Below is a small trained network, with its code and all its weights. Each question gives an input and a class and asks what happens when units are switched off, that is, made to give their printed mean instead of their output.

import numpy as np


def w(rows, s, z=0):
    codes = np.array(rows[::2]) - 128.0
    scale = np.full(codes.shape[1], s)
    scale[-1] = z or s
    return codes * scale


def f(y):
    return np.maximum(y, 0)


def log_softmax(a):
    a = a - a.max(-1, keepdims=True)
    return a - np.log(np.exp(a).sum(-1, keepdims=True))


def net(x, mask):
    res = np.array(x, float).reshape(1, 5) / 4 @ E
    y = f(res @ A[0][:, :-1].T + A[0][:, -1])
    res = res + np.where(mask, y, B[0][:, -1]) @ B[0][:, :-1]
    return log_softmax(res[-1] @ U[:, :-1].T + U[:, -1])


A, B = {}, {}
E = w([
[199,169,122,31,139,194,147,60,142],'x0',
[113,30,71,134,98,199,123,126,89],'x1',
[46,151,157,112,3,101,185,109,48],'x2',
[131,189,112,169,118,219,179,182,177],'x3',
[121,108,202,196,165,167,131,39,118],'x4',
],0.011)
A[0] = w([
[84,52,101,173,140,136,141,176,109,91],'N0',
[156,114,120,87,140,98,127,67,95,120],'N1',
[68,117,127,169,96,97,202,115,39,114],'N2',
[100,186,130,94,11,111,188,75,110,75],'N3',
[109,179,143,118,113,243,199,154,199,130],'N4',
[133,192,164,143,137,96,110,68,166,87],'N5',
[137,26,21,111,82,183,121,91,125,245],'N6',
[97,176,119,109,148,76,135,145,180,93],'N7',
[140,125,101,92,157,66,193,177,161,125],'N8',
[150,76,160,83,114,67,96,75,121,65],'N9',
[65,127,160,254,151,65,58,123,115,141],'N10',
[61,178,129,107,86,128,147,123,85,251],'N11',
[25,146,119,154,97,86,115,138,152,72],'N12',
[90,118,163,162,120,99,145,177,101,209],'N13',
[224,90,158,138,159,154,107,124,134,147],'N14',
[127,110,80,157,219,85,140,167,127,82],'N15',
[143,167,131,216,113,164,185,203,132,120],'N16',
[63,85,119,93,205,57,98,132,79,167],'N17',
[137,92,97,181,198,104,83,199,179,33],'N18',
[136,85,66,140,96,235,140,102,80,114],'N19',
[108,207,142,205,133,39,113,153,139,113],'N20',
[207,186,122,42,127,181,144,37,76,81],'N21',
[157,156,86,25,130,167,168,25,144,84],'N22',
[123,130,58,23,79,87,133,215,168,74],'N23',
[160,92,143,107,116,83,125,103,121,92],'N24',
[137,126,108,105,141,130,92,83,183,171],'N25',
[168,172,189,120,134,70,143,145,158,68],'N26',
[117,114,151,194,160,133,127,43,111,61],'N27',
[115,111,128,71,151,97,68,94,103,90],'N28',
[133,158,57,98,104,83,63,161,114,57],'N29',
[123,137,34,80,133,88,128,211,99,121],'N30',
[147,215,174,115,133,101,153,100,159,133],'N31',
[171,135,84,106,170,148,52,133,201,157],'N32',
[90,100,107,192,169,99,65,169,182,69],'N33',
[102,113,242,185,140,185,153,34,147,93],'N34',
],0.0094,0.0018)
B[0] = w([
[199,185,79,158,141,190,121,138,22,193],'N0',
[109,91,95,159,87,85,177,197,186,182],'N1',
[153,165,130,81,174,102,25,150,174,227],'N2',
[107,205,155,53,192,103,35,89,153,231],'N3',
[100,67,45,149,92,19,179,177,235,214],'N4',
[140,116,73,161,151,196,87,76,105,189],'N5',
[152,136,96,148,203,130,76,34,100,219],'N6',
[151,113,96,153,115,160,104,64,82,177],'N7',
[81,165,128,165,132,173,129,66,89,176],'N8',
[124,86,85,141,75,39,135,141,204,198],'N9',
[163,141,172,181,100,188,139,183,133,245],'N10',
[125,164,155,80,227,80,67,136,136,208],'N11',
[142,171,151,116,159,160,85,167,125,190],'N12',
[163,163,154,131,211,122,90,195,72,192],'N13',
[97,160,169,96,161,90,95,119,145,197],'N14',
[129,177,165,64,180,137,82,149,140,186],'N15',
[111,97,62,125,52,15,189,163,177,199],'N16',
[121,120,66,167,86,75,139,178,171,206],'N17',
[95,184,127,58,121,103,74,143,101,216],'N18',
[149,116,55,105,165,136,107,106,88,201],'N19',
[220,134,54,161,94,150,78,94,60,212],'N20',
[224,244,156,183,86,148,158,254,62,230],'N21',
[179,227,173,166,107,165,154,208,78,222],'N22',
[79,150,198,202,42,199,145,57,179,215],'N23',
[136,108,51,140,74,54,195,163,169,168],'N24',
[108,187,152,113,140,85,96,171,143,173],'N25',
[118,99,62,131,184,165,144,48,100,188],'N26',
[71,138,144,167,58,196,119,55,182,200],'N27',
[111,77,59,158,95,92,145,158,169,183],'N28',
[59,88,146,160,58,176,150,108,152,179],'N29',
[68,127,178,203,52,203,132,87,108,200],'N30',
[172,108,45,145,168,121,63,76,71,199],'N31',
[86,183,169,62,141,114,112,87,122,217],'N32',
[162,230,158,106,129,102,60,173,119,204],'N33',
[30,157,173,164,48,169,126,95,179,236],'N34',
],0.0063,0.013)
U = w([
[189,150,164,147,114,152,127,219,79,150],'0',
[30,123,193,158,82,189,128,61,177,105],'1',
[105,108,34,124,104,40,139,175,207,116],'2',
[92,159,176,7,174,103,81,129,153,98],'3',
[181,117,32,146,159,153,107,43,60,95],'4',
[105,131,134,129,144,111,134,135,116,254],'5',
[131,52,178,24,128,121,199,112,121,42],'6',
],0.013,0.0078)

Each question gives the input, the list of numbers given to net, and the class t.
The units are the neurons (one row each of A and B). Each row of codes is followed by its name. A weight is (code - 128) times the scale printed after its matrix; where a second scale follows, it is the last column's (A, B and U).
mask holds one flag per neuron, in row order. A switched-off neuron (its flag False) gives its mean, the last column of its row in B, instead of its output. The means were averaged over made-up inputs and are rounded, as every weight is.
A unit's drop is (log p(t) with every unit on - log p(t) with that unit switched off) / (log p(t) with every unit on - log p(t) with every unit switched off).
The circuit of an input: a set's keep is (log p(t) with only the set's units on - log p(t) with every unit switched off) / (log p(t) with every unit on - log p(t) with every unit switched off). Starting from the 12 units with the biggest drops (on a tie, the unit counted first), units are removed one at a time, each time the one whose removal leaves the highest keep (on an exact tie, the one counted first), for as long as the keep stays at least 0.8.
units of the circuit, in order: the units of the circuit, biggest drop first
unit that matters most: the unit with the biggest drop
k most important neurons: the k neurons with the biggest drops, biggest first
drop when u is switched off: that unit's drop, to one decimal
input [-4,-6,6,5,-3], class 3: 2 most important neurons	[N3 N11]
input [-7,8,7,3,6], class 4: unit that matters most	N0
input [-4,-2,4,7,1], class 2: 2 most important neurons	[N16 N4]
input [6,4,3,-6,7], class 1: 2 most important neurons	[N34 N27]
input [-8,-8,8,1,-7], class 0: 2 most important neurons	[N20 N13]
input [-6,8,-8,0,-7], class 3: units of the circuit, in order	[N18 N15]
input [-8,5,-4,-6,-8], class 0: 2 most important neurons	[N0 N33]
input [-1,3,-6,3,-5], class 3: units of the circuit, in order	[N18 N32]
input [-3,-7,-3,-6,3], class 4: 2 most important neurons	[N20 N4]
input [-1,1,5,-5,-7], class 1: 2 most important neurons	[N23 N30]
input [5,5,7,-8,2], class 2: 2 most important neurons	[N9 N1]
input [5,-6,-5,3,-1], class 4: 2 most important neurons	[N31 N26]
input [7,-3,1,-8,8], class 1: 3 most important neurons	[N34 N27 N4]
input [1,-3,8,7,-4], class 3: unit that matters most	N3
input [6,-5,5,3,5], class 0: 3 most important neurons	[N21 N22 N23]
input [-6,8,4,-3,4], class 4: 2 most important neurons	[N6 N21]
input [5,-3,2,-7,-8], class 1: drop when N30 is switched off	0.2
input [8,-3,6,7,4], class 0: drop when N21 is switched off	2.8
input [7,-5,-2,-1,-3], class 0: drop when N21 is switched off	0.6
input [5,-8,2,-2,2], class 4: unit that matters most	N31
